Here is a tiny trained network, its code and every weight. The questions are about switching its units off for an input and a target symbol, where a switched-off unit gives its printed mean instead of its output.

import numpy as np


def w(rows, s, z=0):
    codes = np.array(rows[::2]) - 128.0
    scale = np.full(codes.shape[1], s)
    scale[-1] = z or s
    return codes * scale


def f(y):
    return y / 2 * (1 + np.tanh(0.7978845608 * (y + 0.044715 * y**3)))


def softmax(a):
    e = np.exp(a - a.max(-1, keepdims=True))
    return e / e.sum(-1, keepdims=True)


def log_softmax(a):
    a = a - a.max(-1, keepdims=True)
    return a - np.log(np.exp(a).sum(-1, keepdims=True))


def net(x, mask):
    ids = ['Ψγδζξτ'.index(c) for c in x.split()]
    T = len(ids)
    res = E[ids] + P[:T]
    r = res
    for j in range(2):
        rows = slice(3 * j, 3 * j + 3)
        q, k, v = (r @ M[0][rows].T for M in (Q, K, V))
        z = softmax(np.where(np.tri(T) > 0, q @ k.T / 3**0.5, -1e9)) @ v
        o = O[0][rows]
        res = res + np.where(mask[j], z, o[:, -1]) @ o[:, :-1]
    y = f(res @ A[0][:, :-1].T + A[0][:, -1])
    res = res + np.where(mask[2:26], y, B[0][:, -1]) @ B[0][:, :-1]
    return log_softmax(res[-1] @ U[:, :-1].T + U[:, -1])


Q, K, V, O, A, B = {}, {}, {}, {}, {}, {}
E = w([
[82,118,116,160,59,140,108],'Ψ',
[9,110,189,56,161,61,71],'γ',
[132,117,71,91,73,166,77],'δ',
[97,125,84,120,53,152,86],'ζ',
[50,148,97,149,141,147,218],'ξ',
[151,148,117,178,161,136,72],'τ',
],0.015)
P = w([
[131,6,160,127,79,163,178],'0',
[134,153,178,87,127,169,167],'1',
[114,174,153,96,119,147,141],'2',
[106,172,123,109,121,127,123],'3',
[98,171,97,120,120,104,114],'4',
[92,166,81,136,125,87,107],'5',
[87,156,48,145,131,70,96],'6',
[73,154,36,156,132,59,92],'7',
[59,149,17,171,139,46,83],'8',
],0.011)
Q[0] = w([
[118,148,104,149,136,118,104],'head 0',
[131,82,111,97,116,125,127],'head 0',
[121,121,136,121,91,116,156],'head 0',
[252,96,181,131,174,135,135],'head 1',
[120,76,76,113,170,107,123],'head 1',
[135,183,123,131,182,146,151],'head 1',
],0.017)
K[0] = w([
[113,102,164,129,172,110,95],'head 0',
[132,129,94,73,85,134,122],'head 0',
[82,128,111,123,96,135,152],'head 0',
[135,51,252,22,42,200,159],'head 1',
[91,131,65,95,85,71,96],'head 1',
[182,100,157,150,119,151,88],'head 1',
],0.011)
V[0] = w([
[31,97,221,2,173,8,96],'head 0',
[135,120,223,112,222,126,58],'head 0',
[189,113,116,91,6,117,55],'head 0',
[183,124,95,155,155,81,32],'head 1',
[167,182,84,156,210,188,170],'head 1',
[107,118,46,39,25,149,89],'head 1',
],0.0083)
O[0] = w([
[172,85,112,2,103,28,188,254],'head 0',
[238,113,181,107,174,116,166,81],'head 0',
[69,132,161,129,135,167,216,64],'head 0',
[164,195,214,114,82,90,150,68],'head 1',
[174,143,61,77,134,135,145,160],'head 1',
[38,104,137,158,44,97,136,172],'head 1',
],0.01,0.0046)
A[0] = w([
[128,128,128,131,145,119,120,117],'neuron 0',
[197,169,254,194,183,180,93,27],'neuron 1',
[120,160,184,119,151,156,10,147],'neuron 2',
[71,136,105,192,112,168,74,120],'neuron 3',
[150,160,111,131,254,153,112,112],'neuron 4',
[178,99,129,144,93,190,52,47],'neuron 5',
[184,103,151,84,128,61,159,96],'neuron 6',
[152,184,93,144,68,123,130,134],'neuron 7',
[102,47,95,86,119,82,156,26],'neuron 8',
[237,145,175,81,130,74,171,2],'neuron 9',
[234,116,110,118,48,154,156,79],'neuron 10',
[102,100,147,132,119,186,241,114],'neuron 11',
[192,192,210,167,186,113,104,78],'neuron 12',
[94,194,146,192,88,164,129,26],'neuron 13',
[149,185,58,101,182,129,103,98],'neuron 14',
[93,98,111,163,101,162,114,16],'neuron 15',
[190,112,180,67,106,65,185,148],'neuron 16',
[118,158,150,122,237,154,233,88],'neuron 17',
[102,150,173,178,90,181,147,21],'neuron 18',
[170,69,96,121,152,183,153,122],'neuron 19',
[189,106,136,123,166,121,68,141],'neuron 20',
[89,159,86,148,152,167,115,157],'neuron 21',
[120,167,87,121,151,93,202,119],'neuron 22',
[129,143,171,175,228,233,253,37],'neuron 23',
],0.0099,0.0076)
B[0] = w([
[134,126,95,128,107,137,143,125],'neuron 0',
[6,198,83,33,212,49,213,147],'neuron 1',
[195,47,130,208,24,197,57,161],'neuron 2',
[184,196,167,121,149,156,179,249],'neuron 3',
[69,118,82,73,151,58,168,150],'neuron 4',
[153,102,146,202,17,154,118,135],'neuron 5',
[168,185,100,149,174,205,147,225],'neuron 6',
[142,111,152,119,212,119,188,173],'neuron 7',
[166,109,142,185,101,145,94,237],'neuron 8',
[25,1,118,132,66,62,50,190],'neuron 9',
[136,165,154,170,100,159,61,138],'neuron 10',
[159,110,217,186,81,111,70,147],'neuron 11',
[80,104,98,56,164,72,159,146],'neuron 12',
[158,105,67,86,184,142,126,163],'neuron 13',
[81,139,252,127,123,115,209,183],'neuron 14',
[140,184,140,118,140,131,148,167],'neuron 15',
[133,201,137,158,171,182,201,252],'neuron 16',
[189,128,125,148,85,159,5,130],'neuron 17',
[197,95,18,83,165,109,66,143],'neuron 18',
[125,156,164,141,57,122,72,144],'neuron 19',
[144,199,110,143,77,168,142,144],'neuron 20',
[188,88,140,116,138,88,98,224],'neuron 21',
[118,121,121,100,107,133,32,193],'neuron 22',
[229,91,156,251,31,187,51,133],'neuron 23',
],0.0066,0.011)
U = w([
[166,153,146,199,87,184,63,237],'Ψ',
[110,59,178,148,152,113,173,40],'γ',
[70,123,177,127,101,115,134,4],'δ',
[49,132,175,141,69,105,144,4],'ζ',
[112,3,80,76,147,77,53,125],'ξ',
[122,230,129,56,195,127,195,232],'τ',
],0.0055,0.0031)

Each question gives the input, a string of symbols that net reads in full, and the target symbol t.
The units are the heads (3 rows each of Q, K, V and O) and the neurons (one row each of A and B). Each row of codes is followed by its name. A weight is (code - 128) times the scale printed after its matrix; where a second scale follows, it is the last column's (O, A, B and U).
mask holds one flag per unit, heads first, then neurons. A switched-off unit (its flag False) gives its mean, the last column of its rows in O or B, instead of its output. The means were averaged over made-up inputs and are rounded, as every weight is.
A unit's drop is (log p(t) with every unit on - log p(t) with that unit switched off) / (log p(t) with every unit on - log p(t) with every unit switched off).
The circuit of an input: a set's keep is (log p(t) with only the set's units on - log p(t) with every unit switched off) / (log p(t) with every unit on - log p(t) with every unit switched off). Starting from the 12 units with the biggest drops (on a tie, the unit counted first), units are removed one at a time, each time the one whose removal leaves the highest keep (on an exact tie, the one counted first), for as long as the keep stays at least 0.8.
units of the circuit, in order: the units of the circuit, biggest drop first
k most important neurons: the k neurons with the biggest drops, biggest first
which heads matter: for each layer, one digit per head in row order, 1 if its drop is at least 0.15 and else 0, layers parted by /
drop when u is switched off: that unit's drop, to one decimal
input γ ξ δ τ δ ξ Ψ, target ξ: units of the circuit, in order	[neuron 3; head 0]
input ζ τ ξ τ ζ τ τ, target τ: which heads matter	11
input ξ γ ζ ξ, target ξ: most important neuron	[neuron 16]
input γ ξ δ, target ξ: units of the circuit, in order	[head 1; neuron 16]
input τ ξ τ ξ ξ ζ δ ξ ζ, target τ: units of the circuit, in order	[neuron 3; head 0; neuron 8; neuron 9]
input δ ξ ξ ξ γ δ, target ξ: units of the circuit, in order	[neuron 16; neuron 3]
input γ ξ τ ζ ξ ξ τ, target τ: units of the circuit, in order	[head 0; head 1]
input τ τ τ ξ γ Ψ ξ τ γ, target τ: 3 most important neurons	[neuron 16; neuron 6; neuron 2]
input ζ ζ Ψ ξ δ Ψ ζ, target τ: units of the circuit, in order	[head 0; neuron 3; neuron 9; neuron 8]
input δ ζ ζ ζ τ ζ δ, target τ: which heads matter	10
input ξ γ δ ξ ζ τ ξ Ψ ξ, target ξ: which heads matter	00
input ζ γ ζ ξ ζ, target ξ: which heads matter	11
input γ ξ τ ξ τ ζ ζ Ψ δ, target ζ: which heads matter	01
input Ψ τ ζ ζ ξ τ τ γ, target τ: which heads matter	11
input γ ζ Ψ γ ξ, target Ψ: which heads matter	11
input ξ Ψ τ ξ ζ ξ γ δ ζ, target ζ: units of the circuit, in order	[head 1]
input γ δ τ ξ τ ξ τ δ, target τ: which heads matter	01
input ξ γ ζ ξ ζ ζ, target ξ: units of the circuit, in order	[head 0; neuron 3]
input δ γ ζ, target ζ: units of the circuit, in order	[head 1; head 0]
input γ γ ξ, target Ψ: drop when head 0 is switched off	0.4
input γ τ ξ ξ Ψ, target ξ: drop when neuron 3 is switched off	0.3
input τ ξ ζ δ γ ξ τ Ψ, target τ: drop when neuron 7 is switched off	0.1
